Below are the code and all the weights of a small trained network. Each question names an input and a class and asks about switching units off, where a switched-off unit gives its printed mean instead of its output.

import numpy as np


def w(rows, s, z=0):
    codes = np.array(rows[::2]) - 128.0
    scale = np.full(codes.shape[1], s)
    scale[-1] = z or s
    return codes * scale


def norm(h):
    return h / np.sqrt((h * h).mean(-1, keepdims=True) + 1e-5)


def f(y):
    return y / 2 * (1 + np.tanh(0.7978845608 * (y + 0.044715 * y**3)))


def log_softmax(a):
    a = a - a.max(-1, keepdims=True)
    return a - np.log(np.exp(a).sum(-1, keepdims=True))


def net(x, mask):
    res = np.array(x, float).reshape(1, 6) / 4 @ E
    u = 0
    for l in range(2):
        y = f(norm(res) @ A[l][:, :-1].T + A[l][:, -1])
        res = res + np.where(mask[u : u + 5], y, B[l][:, -1]) @ B[l][:, :-1]
        u += 5
    return log_softmax(norm(res)[-1] @ U[:, :-1].T + U[:, -1])


A, B = {}, {}
E = w([
[177,73,169,96],'x0',
[106,207,254,38],'x1',
[156,144,187,252],'x2',
[128,129,128,127],'x3',
[128,129,127,129],'x4',
[81,98,143,131],'x5',
],0.017)
A[0] = w([
[249,214,93,122,77],'0.n0',
[217,19,204,102,31],'0.n1',
[19,50,181,157,44],'0.n2',
[82,201,94,154,6],'0.n3',
[158,135,203,230,43],'0.n4',
],0.02,0.013)
B[0] = w([
[5,27,186,114,187],'0.n0',
[248,97,178,57,184],'0.n1',
[26,43,157,118,159],'0.n2',
[88,226,36,136,134],'0.n3',
[153,151,166,234,254],'0.n4',
],0.032,0.006)
A[1] = w([
[58,54,152,105,254],'1.n0',
[134,228,234,97,66],'1.n1',
[108,108,53,5,17],'1.n2',
[25,239,81,173,14],'1.n3',
[196,45,45,181,74],'1.n4',
],0.027,0.0055)
B[1] = w([
[117,45,104,114,251],'1.n0',
[63,155,37,95,219],'1.n1',
[161,161,200,253,239],'1.n2',
[233,88,181,39,201],'1.n3',
[70,181,89,54,230],'1.n4',
],0.033,0.014)
U = w([
[67,202,52,103,255],'0',
[166,195,182,254,104],'1',
[234,145,171,60,41],'2',
[93,64,135,156,103],'3',
],0.021,0.0021)

Each question gives the input, the list of numbers given to net, and the class t.
The units are the neurons (one row each of A and B). Each row of codes is followed by its name. A weight is (code - 128) times the scale printed after its matrix; where a second scale follows, it is the last column's (A, B and U).
mask holds one flag per neuron, layer by layer. A switched-off neuron (its flag False) gives its mean, the last column of its row in B, instead of its output. The means were averaged over made-up inputs and are rounded, as every weight is.
A unit's drop is (log p(t) with every unit on - log p(t) with that unit switched off) / (log p(t) with every unit on - log p(t) with every unit switched off).
The circuit of an input: a set's keep is (log p(t) with only the set's units on - log p(t) with every unit switched off) / (log p(t) with every unit on - log p(t) with every unit switched off). Starting from all 10 units, units are removed one at a time, each time the one whose removal leaves the highest keep (on an exact tie, the one counted first), for as long as the keep stays at least 0.8.
units of the circuit, in order: the units of the circuit, biggest drop first
k most important neurons: the k neurons with the biggest drops, biggest first
top k neurons in layer l: the k neurons of layer l with the biggest drops, biggest first
input [6,-6,-8,-7,5,-1], class 1: units of the circuit, in order : [1.n2, 0.n4]
input [4,1,4,6,-4,-3], class 1: top 3 neurons in layer 0 : [0.n4, 0.n0, 0.n2]
input [-1,4,-2,5,-5,-5], class 3: top 2 neurons in layer 0 : [0.n0, 0.n4]
input [3,-1,-5,3,0,-3], class 1: top neuron in layer 0 : [0.n4]
input [-5,-1,-5,-4,-2,2], class 1: units of the circuit, in order : [0.n4, 1.n2]
input [2,-2,-4,-3,-5,2], class 1: units of the circuit, in order : [1.n2, 0.n4]
input [-4,-3,-1,6,-8,-4], class 2: 3 most important neurons : [0.n1, 1.n3, 0.n3]
input [-2,8,7,-3,3,-4], class 0: 2 most important neurons : [1.n1, 1.n2]
input [-4,2,-4,-4,-8,3], class 1: units of the circuit, in order : [0.n4, 1.n2]
input [8,-6,-4,8,-1,-3], class 2: 2 most important neurons : [0.n1, 1.n1]
input [-6,4,5,6,-4,5], class 2: top 2 neurons in layer 1 : [1.n3, 1.n2]
input [-4,4,3,5,1,3], class 0: 2 most important neurons : [1.n1, 1.n2]
input [6,-5,3,-7,-2,1], class 2: 3 most important neurons : [0.n1, 1.n1, 1.n2]
input [-8,0,6,-6,3,3], class 2: units of the circuit, in order : [1.n3]
input [-5,-3,3,-7,-6,-5], class 2: 3 most important neurons : [1.n3, 0.n1, 0.n3]
input [-7,-7,7,-2,7,2], class 0: 3 most important neurons : [1.n4, 1.n2, 0.n3]
input [-2,6,-7,2,-6,8], class 3: 2 most important neurons : [1.n0, 0.n4]
input [-7,4,2,7,7,-5], class 2: 2 most important neurons : [1.n3, 0.n3]
input [0,-6,-8,-7,-8,-8], class 1: top 2 neurons in layer 1 : [1.n2, 1.n1]
input [4,8,5,1,-7,4], class 0: units of the circuit, in order : [1.n1]
input [-5,-5,-3,-6,5,-7], class 3: 4 most important neurons : [0.n0, 0.n4, 1.n1, 1.n0]
